Below are the code and all the weights of a small trained network. Each question names an input and a target symbol and asks about switching units off, where a switched-off unit gives its printed mean instead of its output.

import numpy as np


def w(rows, s, z=0):
    codes = np.array(rows[::2]) - 128.0
    scale = np.full(codes.shape[1], s)
    scale[-1] = z or s
    return codes * scale


def f(y):
    return y / 2 * (1 + np.tanh(0.7978845608 * (y + 0.044715 * y**3)))


def softmax(a):
    e = np.exp(a - a.max(-1, keepdims=True))
    return e / e.sum(-1, keepdims=True)


def log_softmax(a):
    a = a - a.max(-1, keepdims=True)
    return a - np.log(np.exp(a).sum(-1, keepdims=True))


def net(x, mask):
    ids = ['αγδζηξπστφψω'.index(c) for c in x.split()]
    T = len(ids)
    res = E[ids] + P[:T]
    r = res
    for j in range(3):
        rows = slice(2 * j, 2 * j + 2)
        q, k, v = (r @ M[0][rows].T for M in (Q, K, V))
        z = softmax(np.where(np.tri(T) > 0, q @ k.T / 2**0.5, -1e9)) @ v
        o = O[0][rows]
        res = res + np.where(mask[j], z, o[:, -1]) @ o[:, :-1]
    y = f(res @ A[0][:, :-1].T + A[0][:, -1])
    res = res + np.where(mask[3:15], y, B[0][:, -1]) @ B[0][:, :-1]
    return log_softmax(res[-1] @ U[:, :-1].T + U[:, -1])


Q, K, V, O, A, B = {}, {}, {}, {}, {}, {}
E = w([
[60,118,183],'α',
[57,132,214],'γ',
[44,159,4],'δ',
[149,144,144],'ζ',
[155,57,111],'η',
[196,120,154],'ξ',
[103,110,63],'π',
[81,164,104],'σ',
[129,70,24],'τ',
[82,108,207],'φ',
[154,222,147],'ψ',
[73,162,120],'ω',
],0.02)
P = w([
[4,114,230],'0',
[67,117,214],'1',
[94,114,153],'2',
[123,109,124],'3',
[148,107,103],'4',
[164,126,86],'5',
[176,139,57],'6',
[195,160,54],'7',
[172,152,74],'8',
[132,136,125],'9',
],0.0034)
Q[0] = w([
[143,77,169],'H1',
[155,24,41],'H1',
[1,129,103],'H2',
[241,56,8],'H2',
[157,2,38],'H3',
[101,159,172],'H3',
],0.0089)
K[0] = w([
[186,54,127],'H1',
[80,2,54],'H1',
[45,168,107],'H2',
[241,179,62],'H2',
[187,201,56],'H3',
[164,108,197],'H3',
],0.0093)
V[0] = w([
[128,69,121],'H1',
[60,45,28],'H1',
[133,48,165],'H2',
[255,85,214],'H2',
[161,78,67],'H3',
[157,157,139],'H3',
],0.0097)
O[0] = w([
[163,96,186,152],'H1',
[170,77,116,170],'H1',
[2,119,181,180],'H2',
[153,120,232,254],'H2',
[94,88,135,138],'H3',
[213,100,95,114],'H3',
],0.0087,0.0045)
A[0] = w([
[190,110,192,158],'N1',
[179,72,51,141],'N2',
[83,93,114,147],'N3',
[81,8,91,4],'N4',
[113,149,149,173],'N5',
[76,229,182,77],'N6',
[67,66,99,255],'N7',
[173,191,157,195],'N8',
[26,106,159,229],'N9',
[132,91,198,181],'N10',
[225,96,145,73],'N11',
[152,150,128,145],'N12',
],0.012,0.004)
B[0] = w([
[63,166,178,254],'N1',
[207,174,81,203],'N2',
[100,91,45,154],'N3',
[176,22,165,207],'N4',
[142,142,95,158],'N5',
[255,128,144,218],'N6',
[75,99,110,202],'N7',
[132,21,148,199],'N8',
[76,151,41,194],'N9',
[72,196,129,248],'N10',
[134,189,151,224],'N11',
[102,105,233,137],'N12',
],0.0068,0.011)
U = w([
[4,244,45,177],'α',
[91,231,72,117],'γ',
[143,188,38,37],'δ',
[133,160,111,82],'ζ',
[41,70,137,103],'η',
[80,132,224,148],'ξ',
[114,91,95,254],'π',
[131,115,115,129],'σ',
[176,21,145,39],'τ',
[122,96,117,118],'φ',
[255,183,116,151],'ψ',
[141,107,116,124],'ω',
],0.0089,0.0076)

Each question gives the input, a string of symbols that net reads in full, and the target symbol t.
The units are the heads (2 rows each of Q, K, V and O) and the neurons (one row each of A and B). Each row of codes is followed by its name. A weight is (code - 128) times the scale printed after its matrix; where a second scale follows, it is the last column's (O, A, B and U).
mask holds one flag per unit, heads first, then neurons. A switched-off unit (its flag False) gives its mean, the last column of its rows in O or B, instead of its output. The means were averaged over made-up inputs and are rounded, as every weight is.
A unit's drop is (log p(t) with every unit on - log p(t) with that unit switched off) / (log p(t) with every unit on - log p(t) with every unit switched off).
The circuit of an input: a set's keep is (log p(t) with only the set's units on - log p(t) with every unit switched off) / (log p(t) with every unit on - log p(t) with every unit switched off). Starting from the 12 units with the biggest drops (on a tie, the unit counted first), units are removed one at a time, each time the one whose removal leaves the highest keep (on an exact tie, the one counted first), for as long as the keep stays at least 0.8.
circuit, biggest first: the units of the circuit, biggest drop first
top k neurons: the k neurons with the biggest drops, biggest first
which heads matter: for each layer, one digit per head in row order, 1 if its drop is at least 0.15 and else 0, layers parted by /
drop of u: that unit's drop, to one decimal
input π ξ ξ τ τ η, target τ: which heads matter	101
input ξ ψ δ ψ τ, target ψ: circuit, biggest first	(N2; H2)
input π ξ ψ ω τ α, target α: circuit, biggest first	(N9; H1)
input η γ ψ, target ψ: circuit, biggest first	(N6; H3)
input ψ ψ ψ τ π, target ψ: which heads matter	110
input π α ξ ψ π ξ ψ, target ψ: circuit, biggest first	(N6; H1)
input γ τ π ξ ζ ψ τ, target ψ: which heads matter	110
input σ τ η, target τ: circuit, biggest first	(H1)
input η η η, target η: which heads matter	011
input ξ ξ ω δ ξ η φ, target α: which heads matter	000
input η ξ σ ξ ξ ζ, target ξ: circuit, biggest first	(H2; N2)
input φ ξ τ τ ψ η, target ψ: which heads matter	110
input ψ ξ π, target ψ: which heads matter	111
input ψ ζ η, target ψ: which heads matter	011
input ξ ψ ξ ξ η, target ξ: top 2 neurons	(N1; N6)
input η ξ ψ δ, target δ: which heads matter	010
input π γ τ π, target τ: drop of N1	0.1
input η σ σ η ξ δ η, target ξ: drop of H1	0.3
input ψ π ψ φ ξ σ η γ, target α: drop of N4	0.2
input η η φ ξ ψ ξ ξ ξ, target ξ: drop of N2	0.0
